Below is a small trained network, with its code and all its weights. Each question gives an input and a target symbol and asks what happens when units are switched off, that is, made to give their printed mean instead of their output.

import numpy as np


def w(rows, s, z=0):
    codes = np.array(rows[::2]) - 128.0
    scale = np.full(codes.shape[1], s)
    scale[-1] = z or s
    return codes * scale


def norm(h):
    return h / np.sqrt((h * h).mean(-1, keepdims=True) + 1e-5)


def f(y):
    return y / 2 * (1 + np.tanh(0.7978845608 * (y + 0.044715 * y**3)))


def softmax(a):
    e = np.exp(a - a.max(-1, keepdims=True))
    return e / e.sum(-1, keepdims=True)


def log_softmax(a):
    a = a - a.max(-1, keepdims=True)
    return a - np.log(np.exp(a).sum(-1, keepdims=True))


def net(x, mask):
    ids = ['αβεζηθλμξπστφψ'.index(c) for c in x.split()]
    T = len(ids)
    res = E[ids] + P[:T]
    u = 0
    for l in range(2):
        q, k, v = (norm(res) @ M[l].T for M in (Q, K, V))
        z = softmax(np.where(np.tri(T) > 0, q @ k.T / 4**0.5, -1e9)) @ v
        res = res + np.where(mask[u], z, O[l][:, -1]) @ O[l][:, :-1]
        u += 1
        y = f(norm(res) @ A[l][:, :-1].T + A[l][:, -1])
        res = res + np.where(mask[u : u + 8], y, B[l][:, -1]) @ B[l][:, :-1]
        u += 8
    return log_softmax(norm(res)[-1] @ U[:, :-1].T + U[:, -1])


Q, K, V, O, A, B = {}, {}, {}, {}, {}, {}
E = w([
[149,103,146,137,16],'α',
[88,121,156,53,222],'β',
[181,203,199,95,204],'ε',
[49,187,79,179,88],'ζ',
[122,102,154,145,73],'η',
[248,164,192,185,118],'θ',
[149,126,150,105,69],'λ',
[147,178,106,102,215],'μ',
[84,112,179,159,83],'ξ',
[139,228,177,216,51],'π',
[107,115,160,134,128],'σ',
[86,147,150,97,161],'τ',
[129,122,83,136,86],'φ',
[128,150,224,60,93],'ψ',
],0.018)
P = w([
[19,67,153,68,75],'0',
[41,72,172,75,140],'1',
[55,58,205,79,183],'2',
[75,78,199,79,172],'3',
[115,80,151,81,95],'4',
[108,92,223,71,189],'5',
[157,74,150,85,81],'6',
[160,144,142,63,100],'7',
[130,124,209,71,173],'8',
[144,250,254,67,200],'9',
[102,94,222,65,149],'10',
],0.005)
Q[0] = w([
[210,118,65,80,130],'L0H1',
[103,184,86,143,215],'L0H1',
[93,145,24,160,42],'L0H1',
[74,169,198,2,192],'L0H1',
],0.0067)
K[0] = w([
[173,244,33,152,85],'L0H1',
[100,244,218,74,210],'L0H1',
[71,188,110,65,1],'L0H1',
[88,180,242,121,146],'L0H1',
],0.0065)
V[0] = w([
[1,94,174,60,115],'L0H1',
[100,33,64,127,144],'L0H1',
[82,33,170,169,249],'L0H1',
[149,104,131,135,178],'L0H1',
],0.0052)
O[0] = w([
[150,110,233,117,154,254],'L0H1',
[47,144,134,116,107,113],'L0H1',
[129,141,4,157,2,167],'L0H1',
[116,172,218,67,142,114],'L0H1',
],0.0056,0.0063)
A[0] = w([
[145,114,149,140,162,172],'L0N1',
[146,164,117,246,129,253],'L0N2',
[109,164,139,127,154,68],'L0N3',
[93,156,122,67,170,173],'L0N4',
[105,135,198,157,148,112],'L0N5',
[188,117,138,161,127,125],'L0N6',
[101,66,103,118,127,201],'L0N7',
[120,121,151,144,141,49],'L0N8',
],0.014,0.0015)
B[0] = w([
[161,180,111,67,117,154],'L0N1',
[51,138,148,98,84,149],'L0N2',
[146,95,105,62,80,138],'L0N3',
[175,5,122,182,152,171],'L0N4',
[115,151,69,124,20,254],'L0N5',
[31,176,56,157,197,144],'L0N6',
[140,254,101,57,136,159],'L0N7',
[121,186,123,144,68,146],'L0N8',
],0.0071,0.0078)
Q[1] = w([
[42,73,49,241,217],'L1H1',
[47,36,249,149,13],'L1H1',
[232,121,134,123,135],'L1H1',
[185,172,253,67,106],'L1H1',
],0.0049)
K[1] = w([
[2,55,97,147,141],'L1H1',
[190,203,100,119,127],'L1H1',
[125,98,69,165,131],'L1H1',
[179,169,92,153,106],'L1H1',
],0.0089)
V[1] = w([
[151,147,70,244,35],'L1H1',
[171,153,201,254,118],'L1H1',
[103,87,188,197,104],'L1H1',
[164,156,116,13,154],'L1H1',
],0.0071)
O[1] = w([
[137,174,1,94,153,94],'L1H1',
[55,193,241,163,188,98],'L1H1',
[188,74,189,142,82,111],'L1H1',
[156,240,63,10,155,254],'L1H1',
],0.0083,0.003)
A[1] = w([
[215,114,149,139,221,209],'L1N1',
[76,188,205,134,176,146],'L1N2',
[146,56,136,129,40,248],'L1N3',
[84,123,141,103,77,116],'L1N4',
[106,89,76,141,254,148],'L1N5',
[122,131,122,92,92,107],'L1N6',
[122,150,187,103,95,154],'L1N7',
[200,120,53,94,137,223],'L1N8',
],0.0095,0.0015)
B[1] = w([
[112,129,38,130,188,157],'L1N1',
[94,102,72,233,178,172],'L1N2',
[75,77,120,155,161,254],'L1N3',
[188,193,64,172,205,231],'L1N4',
[96,220,67,204,140,134],'L1N5',
[238,97,80,61,125,204],'L1N6',
[254,204,94,173,253,251],'L1N7',
[113,235,187,103,97,173],'L1N8',
],0.0063,0.0056)
U = w([
[194,89,214,137,89,92],'α',
[76,43,143,52,88,101],'β',
[104,201,143,59,168,128],'ε',
[2,106,75,117,94,128],'ζ',
[205,71,91,189,107,29],'η',
[98,152,83,208,229,106],'θ',
[169,130,143,120,186,3],'λ',
[82,75,71,100,187,96],'μ',
[104,126,140,198,71,155],'ξ',
[44,180,185,170,141,100],'π',
[193,129,19,162,90,134],'σ',
[136,77,101,149,72,184],'τ',
[98,179,53,15,66,196],'φ',
[204,128,215,116,96,218],'ψ',
],0.0086,0.0039)

Each question gives the input, a string of symbols that net reads in full, and the target symbol t.
The units are the heads (4 rows each of Q, K, V and O) and the neurons (one row each of A and B). Each row of codes is followed by its name. A weight is (code - 128) times the scale printed after its matrix; where a second scale follows, it is the last column's (O, A, B and U).
mask holds one flag per unit, layer by layer, with each layer's heads first. A switched-off unit (its flag False) gives its mean, the last column of its rows in O or B, instead of its output. The means were averaged over made-up inputs and are rounded, as every weight is.
A unit's drop is (log p(t) with every unit on - log p(t) with that unit switched off) / (log p(t) with every unit on - log p(t) with every unit switched off).
The circuit of an input: a set's keep is (log p(t) with only the set's units on - log p(t) with every unit switched off) / (log p(t) with every unit on - log p(t) with every unit switched off). Starting from the 12 units with the biggest drops (on a tie, the unit counted first), units are removed one at a time, each time the one whose removal leaves the highest keep (on an exact tie, the one counted first), for as long as the keep stays at least 0.8.
units of the circuit, in order: the units of the circuit, biggest drop first
k most important neurons: the k neurons with the biggest drops, biggest first
k most important neurons of layer l: the k neurons of layer l with the biggest drops, biggest first
drop when u is switched off: that unit's drop, to one decimal
input σ ζ σ ψ β φ σ, target φ: units of the circuit, in order	L0N7; L1H1; L1N7
input τ ψ σ ψ σ σ θ ζ ψ τ, target θ: 2 most important neurons of layer 1	L1N2; L1N6
input σ π ψ π θ σ σ, target θ: units of the circuit, in order	L1H1
input ξ α φ σ ψ ξ ε σ φ π ξ, target φ: units of the circuit, in order	L1H1; L0N7; L0N5
input ε τ η α π θ λ, target θ: 2 most important neurons	L0N5; L1N2
input ψ σ η ζ θ α φ σ φ ξ η, target φ: 3 most important neurons	L0N7; L0N2; L0N6
input η β θ θ ψ ε θ ψ α, target θ: units of the circuit, in order	L1H1; L0N5; L1N2; L0N6
input φ η ζ ζ σ α η μ τ, target β: 3 most important neurons	L0N4; L1N7; L1N3
input ψ ψ ψ θ θ π ψ σ η, target θ: units of the circuit, in order	L1H1; L1N2
input λ σ ε θ, target θ: units of the circuit, in order	L0N6; L1H1
input π φ τ, target φ: 4 most important neurons	L0N7; L1N8; L0N2; L1N7
input ψ ψ σ ψ λ, target ψ: 2 most important neurons of layer 1	L1N1; L1N2
input α ζ π σ π ζ, target ζ: 2 most important neurons	L1N7; L0N2
input φ ψ σ φ σ η, target φ: most important neuron	L0N7
input π ψ ξ π π σ, target σ: 2 most important neurons of layer 0	L0N5; L0N2
input η η σ ψ φ φ π, target φ: 2 most important neurons	L0N7; L0N2
input σ φ σ, target φ: drop when L0N7 is switched off	1.5
input ψ σ π λ θ ξ ξ σ λ, target θ: drop when L0N5 is switched off	0.2
input π ξ ψ ξ β θ, target θ: drop when L0N6 is switched off	0.4
input π σ σ, target σ: most important neuron	L1N4
